Below are the code and all the weights of a small trained network. Each question names an input and a class and asks about switching units off, where a switched-off unit gives its printed mean instead of its output.

import numpy as np


def w(rows, s, z=0):
    codes = np.array(rows[::2]) - 128.0
    scale = np.full(codes.shape[1], s)
    scale[-1] = z or s
    return codes * scale


def f(y):
    return y / 2 * (1 + np.tanh(0.7978845608 * (y + 0.044715 * y**3)))


def log_softmax(a):
    a = a - a.max(-1, keepdims=True)
    return a - np.log(np.exp(a).sum(-1, keepdims=True))


def net(x, mask):
    res = np.array(x, float).reshape(1, 7) / 4 @ E
    y = f(res @ A[0][:, :-1].T + A[0][:, -1])
    res = res + np.where(mask, y, B[0][:, -1]) @ B[0][:, :-1]
    return log_softmax(res[-1] @ U[:, :-1].T + U[:, -1])


A, B = {}, {}
E = w([
[129,129,129,132,129],'x0',
[16,80,179,43,231],'x1',
[194,165,94,41,135],'x2',
[128,126,127,129,127],'x3',
[130,129,129,124,128],'x4',
[71,57,101,74,1],'x5',
[237,77,233,104,104],'x6',
],0.0069)
A[0] = w([
[72,110,125,85,43,64],'n0',
[173,126,83,164,109,60],'n1',
[110,73,84,41,79,43],'n2',
[156,176,122,148,105,18],'n3',
[71,151,12,92,177,64],'n4',
[146,118,135,229,49,131],'n5',
[123,87,102,55,201,57],'n6',
[175,142,82,153,100,38],'n7',
[98,148,61,145,151,19],'n8',
[90,104,3,177,146,249],'n9',
[187,185,71,134,78,123],'n10',
[94,161,51,125,135,29],'n11',
[98,144,166,82,148,81],'n12',
[92,91,141,89,163,53],'n13',
[182,212,61,1,119,54],'n14',
[169,133,201,96,112,81],'n15',
[148,125,244,90,120,73],'n16',
[88,178,68,121,140,74],'n17',
[138,189,181,131,175,20],'n18',
[84,74,124,124,62,127],'n19',
[66,124,110,231,132,136],'n20',
[78,156,86,160,130,57],'n21',
[159,136,99,156,98,144],'n22',
[144,75,174,211,109,136],'n23',
[103,126,134,52,177,104],'n24',
[137,149,143,185,221,43],'n25',
[85,87,169,108,169,78],'n26',
[172,57,198,148,144,16],'n27',
[114,133,145,110,150,2],'n28',
[192,29,153,126,150,115],'n29',
],0.01,0.0053)
B[0] = w([
[157,197,145,164,115,186],'n0',
[76,126,137,169,97,147],'n1',
[154,160,150,160,137,181],'n2',
[113,131,150,157,78,129],'n3',
[177,86,111,146,110,206],'n4',
[87,135,139,142,160,208],'n5',
[85,135,131,175,98,183],'n6',
[76,124,125,194,82,149],'n7',
[180,99,157,157,68,141],'n8',
[138,117,111,103,140,254],'n9',
[95,115,90,169,143,200],'n10',
[174,85,144,154,91,150],'n11',
[106,131,115,164,113,154],'n12',
[112,135,125,173,129,160],'n13',
[107,95,247,90,202,203],'n14',
[140,91,88,147,92,157],'n15',
[150,98,100,146,118,172],'n16',
[164,95,113,137,107,163],'n17',
[138,164,163,171,69,143],'n18',
[195,170,165,134,160,195],'n19',
[143,98,157,108,148,189],'n20',
[141,91,144,136,108,150],'n21',
[100,120,132,147,142,166],'n22',
[116,97,148,103,147,169],'n23',
[87,120,105,175,114,195],'n24',
[187,191,172,137,103,168],'n25',
[70,136,108,166,127,173],'n26',
[159,103,129,128,111,149],'n27',
[119,116,200,206,27,116],'n28',
[152,106,84,131,115,171],'n29',
],0.013,0.0075)
U = w([
[23,130,136,199,88,22],'0',
[175,57,117,131,61,45],'1',
[171,249,192,150,96,72],'2',
[103,133,125,116,155,247],'3',
[96,129,132,111,149,240],'4',
[81,86,224,104,185,82],'5',
[99,137,118,117,154,218],'6',
[64,200,44,21,75,41],'7',
],0.012)

Each question gives the input, the list of numbers given to net, and the class t.
The units are the neurons (one row each of A and B). Each row of codes is followed by its name. A weight is (code - 128) times the scale printed after its matrix; where a second scale follows, it is the last column's (A, B and U).
mask holds one flag per neuron, in row order. A switched-off neuron (its flag False) gives its mean, the last column of its row in B, instead of its output. The means were averaged over made-up inputs and are rounded, as every weight is.
A unit's drop is (log p(t) with every unit on - log p(t) with that unit switched off) / (log p(t) with every unit on - log p(t) with every unit switched off).
The circuit of an input: a set's keep is (log p(t) with only the set's units on - log p(t) with every unit switched off) / (log p(t) with every unit on - log p(t) with every unit switched off). Starting from the 12 units with the biggest drops (on a tie, the unit counted first), units are removed one at a time, each time the one whose removal leaves the highest keep (on an exact tie, the one counted first), for as long as the keep stays at least 0.8.
circuit, biggest first: the units of the circuit, biggest drop first
unit that matters most: the unit with the biggest drop
k most important neurons: the k neurons with the biggest drops, biggest first
drop of u: that unit's drop, to one decimal
input [2,-6,3,-3,2,-6,7], class 1: 2 most important neurons	[n15 n29]
input [0,-2,-5,-4,-1,1,-4], class 5: circuit, biggest first	[n20 n24]
input [-2,-3,1,-4,-8,8,7], class 2: circuit, biggest first	[n0 n19]
input [5,7,7,-4,0,1,6], class 0: circuit, biggest first	[n6 n24 n26]
input [7,7,8,-4,3,-8,6], class 2: circuit, biggest first	[n18]
input [-6,8,8,3,-8,-3,-1], class 0: circuit, biggest first	[n6 n24]
input [-3,-7,8,5,-8,8,5], class 2: 4 most important neurons	[n0 n2 n19 n24]
input [4,3,2,1,7,8,-7], class 2: circuit, biggest first	[n0 n19]
input [-2,7,8,-6,6,8,2], class 2: circuit, biggest first	[n0 n2]
input [-2,2,6,-3,-4,6,3], class 2: circuit, biggest first	[n2 n0]
input [5,-7,-8,-7,4,6,-4], class 5: circuit, biggest first	[n20 n19 n5]
input [-7,4,6,0,-2,1,8], class 1: 3 most important neurons	[n15 n16 n29]
input [-2,7,5,-7,6,-4,7], class 0: 3 most important neurons	[n6 n24 n26]
input [-2,-6,-4,-6,-8,8,-7], class 2: circuit, biggest first	[n19]
input [-2,-7,-7,3,-6,-7,7], class 0: 2 most important neurons	[n5 n1]
input [-6,0,-8,0,-2,2,-1], class 5: 2 most important neurons	[n20 n23]
input [7,-5,-4,-1,0,8,-2], class 2: 2 most important neurons	[n19 n0]
input [-5,5,8,-8,1,-8,7], class 2: 2 most important neurons	[n18 n25]
input [-1,7,7,-1,-4,-7,2], class 0: drop of n26	0.1
input [0,4,-7,6,7,7,3], class 2: drop of n0	0.4
input [-4,8,6,-5,2,-5,-2], class 0: drop of n17	0.0
input [-5,8,-5,-4,6,2,-2], class 0: unit that matters most	n26
input [-7,-7,8,-1,-5,7,4], class 5: drop of n7	-0.1
